Here is a tiny trained network, its code and every weight. The questions are about switching its units off for an input and a class, where a switched-off unit gives its printed mean instead of its output.

import numpy as np


def w(rows, s, z=0):
    codes = np.array(rows[::2]) - 128.0
    scale = np.full(codes.shape[1], s)
    scale[-1] = z or s
    return codes * scale


def f(y):
    return np.maximum(y, 0)


def log_softmax(a):
    a = a - a.max(-1, keepdims=True)
    return a - np.log(np.exp(a).sum(-1, keepdims=True))


def net(x, mask):
    res = np.array(x, float).reshape(1, 5) / 4 @ E
    y = f(res @ A[0][:, :-1].T + A[0][:, -1])
    res = res + np.where(mask, y, B[0][:, -1]) @ B[0][:, :-1]
    return log_softmax(res[-1] @ U[:, :-1].T + U[:, -1])


A, B = {}, {}
E = w([
[55,111,110,99,161,74,205],'x0',
[56,187,142,170,140,255,132],'x1',
[122,204,213,134,197,85,140],'x2',
[146,194,68,140,97,101,117],'x3',
[205,155,111,29,182,150,183],'x4',
],0.0092)
A[0] = w([
[161,118,85,47,135,106,111,170],'N0',
[189,144,181,79,151,138,117,163],'N1',
[137,115,100,130,147,140,173,156],'N2',
[160,110,96,50,134,108,170,189],'N3',
[93,122,199,197,122,112,96,182],'N4',
[163,112,100,118,100,171,172,121],'N5',
[132,43,132,121,86,123,123,229],'N6',
[10,155,159,150,170,111,110,255],'N7',
[160,167,139,150,112,145,79,203],'N8',
[154,183,118,147,166,207,165,192],'N9',
[125,154,209,148,175,117,146,175],'N10',
[147,134,84,113,76,114,112,199],'N11',
[103,158,123,122,219,135,179,123],'N12',
[72,50,124,79,118,106,174,219],'N13',
[131,89,90,140,135,83,111,178],'N14',
[114,203,122,168,135,130,84,191],'N15',
[76,202,142,104,103,149,126,169],'N16',
[100,92,146,131,146,167,130,149],'N17',
[145,78,110,110,145,123,197,179],'N18',
[87,67,151,130,126,195,75,155],'N19',
[161,116,115,100,105,48,123,208],'N20',
],0.013,0.0049)
B[0] = w([
[38,187,174,183,158,87,68,201],'N0',
[106,191,114,66,213,95,70,189],'N1',
[99,166,164,152,124,201,117,165],'N2',
[2,147,185,176,110,114,88,215],'N3',
[168,17,98,120,138,124,164,217],'N4',
[138,153,152,140,108,87,105,173],'N5',
[222,179,130,149,109,104,107,203],'N6',
[149,49,135,109,117,119,253,247],'N7',
[180,128,16,131,213,139,122,192],'N8',
[126,200,88,72,124,171,141,221],'N9',
[90,93,118,74,204,81,155,209],'N10',
[161,167,80,204,148,78,86,189],'N11',
[100,121,166,82,109,176,149,201],'N12',
[167,173,174,120,80,68,150,213],'N13',
[157,153,133,162,105,6,55,182],'N14',
[101,103,65,145,205,164,226,203],'N15',
[48,139,110,153,213,218,242,195],'N16',
[228,138,171,86,101,115,221,174],'N17',
[86,166,239,149,42,146,109,194],'N18',
[221,139,160,120,84,150,179,201],'N19',
[111,152,129,160,138,37,99,214],'N20',
],0.0078,0.013)
U = w([
[88,180,13,200,179,240,225,77],'0',
[99,1,156,122,178,105,206,8],'1',
[212,135,217,109,26,161,192,46],'2',
[37,140,230,24,123,152,154,20],'3',
[245,110,61,202,143,125,5,169],'4',
[57,177,195,233,97,67,64,225],'5',
[126,186,64,65,221,120,97,191],'6',
[135,90,100,149,76,31,193,180],'7',
],0.0074,0.0012)

Each question gives the input, the list of numbers given to net, and the class t.
The units are the neurons (one row each of A and B). Each row of codes is followed by its name. A weight is (code - 128) times the scale printed after its matrix; where a second scale follows, it is the last column's (A, B and U).
mask holds one flag per neuron, in row order. A switched-off neuron (its flag False) gives its mean, the last column of its row in B, instead of its output. The means were averaged over made-up inputs and are rounded, as every weight is.
A unit's drop is (log p(t) with every unit on - log p(t) with that unit switched off) / (log p(t) with every unit on - log p(t) with every unit switched off).
The circuit of an input: a set's keep is (log p(t) with only the set's units on - log p(t) with every unit switched off) / (log p(t) with every unit on - log p(t) with every unit switched off). Starting from the 12 units with the biggest drops (on a tie, the unit counted first), units are removed one at a time, each time the one whose removal leaves the highest keep (on an exact tie, the one counted first), for as long as the keep stays at least 0.8.
units of the circuit, in order: the units of the circuit, biggest drop first
most important unit: the unit with the biggest drop
k most important neurons: the k neurons with the biggest drops, biggest first
drop when u is switched off: that unit's drop, to one decimal
input [-6,-2,0,-7,4], class 6: units of the circuit, in order : [N1]
input [6,-1,4,5,-1], class 1: 2 most important neurons : [N7; N9]
input [5,8,-2,0,6], class 3: units of the circuit, in order : [N12; N8]
input [-8,-4,-3,8,5], class 4: 2 most important neurons : [N8; N11]
input [8,2,-2,4,6], class 3: 3 most important neurons : [N12; N14; N6]
input [8,1,8,-2,0], class 1: 2 most important neurons : [N7; N10]
input [-1,3,-2,-3,-4], class 2: 2 most important neurons : [N19; N10]
input [-5,-6,6,-1,3], class 6: 3 most important neurons : [N1; N18; N10]
input [1,-5,7,-4,8], class 3: 2 most important neurons : [N12; N10]
input [3,5,-2,5,-8], class 0: 3 most important neurons : [N16; N15; N10]
input [3,5,8,2,8], class 3: 2 most important neurons : [N12; N8]
input [3,8,1,4,-8], class 0: 2 most important neurons : [N16; N15]
input [-6,1,4,-6,8], class 6: 2 most important neurons : [N1; N7]
input [-1,4,-8,0,2], class 2: most important unit : N19
input [-5,4,6,-6,4], class 6: 2 most important neurons : [N1; N10]
input [5,-6,8,1,8], class 5: drop when N3 is switched off : 0.2
input [-5,-6,3,-5,-5], class 4: drop when N7 is switched off : 0.1
input [6,0,4,4,0], class 3: drop when N12 is switched off : 0.5
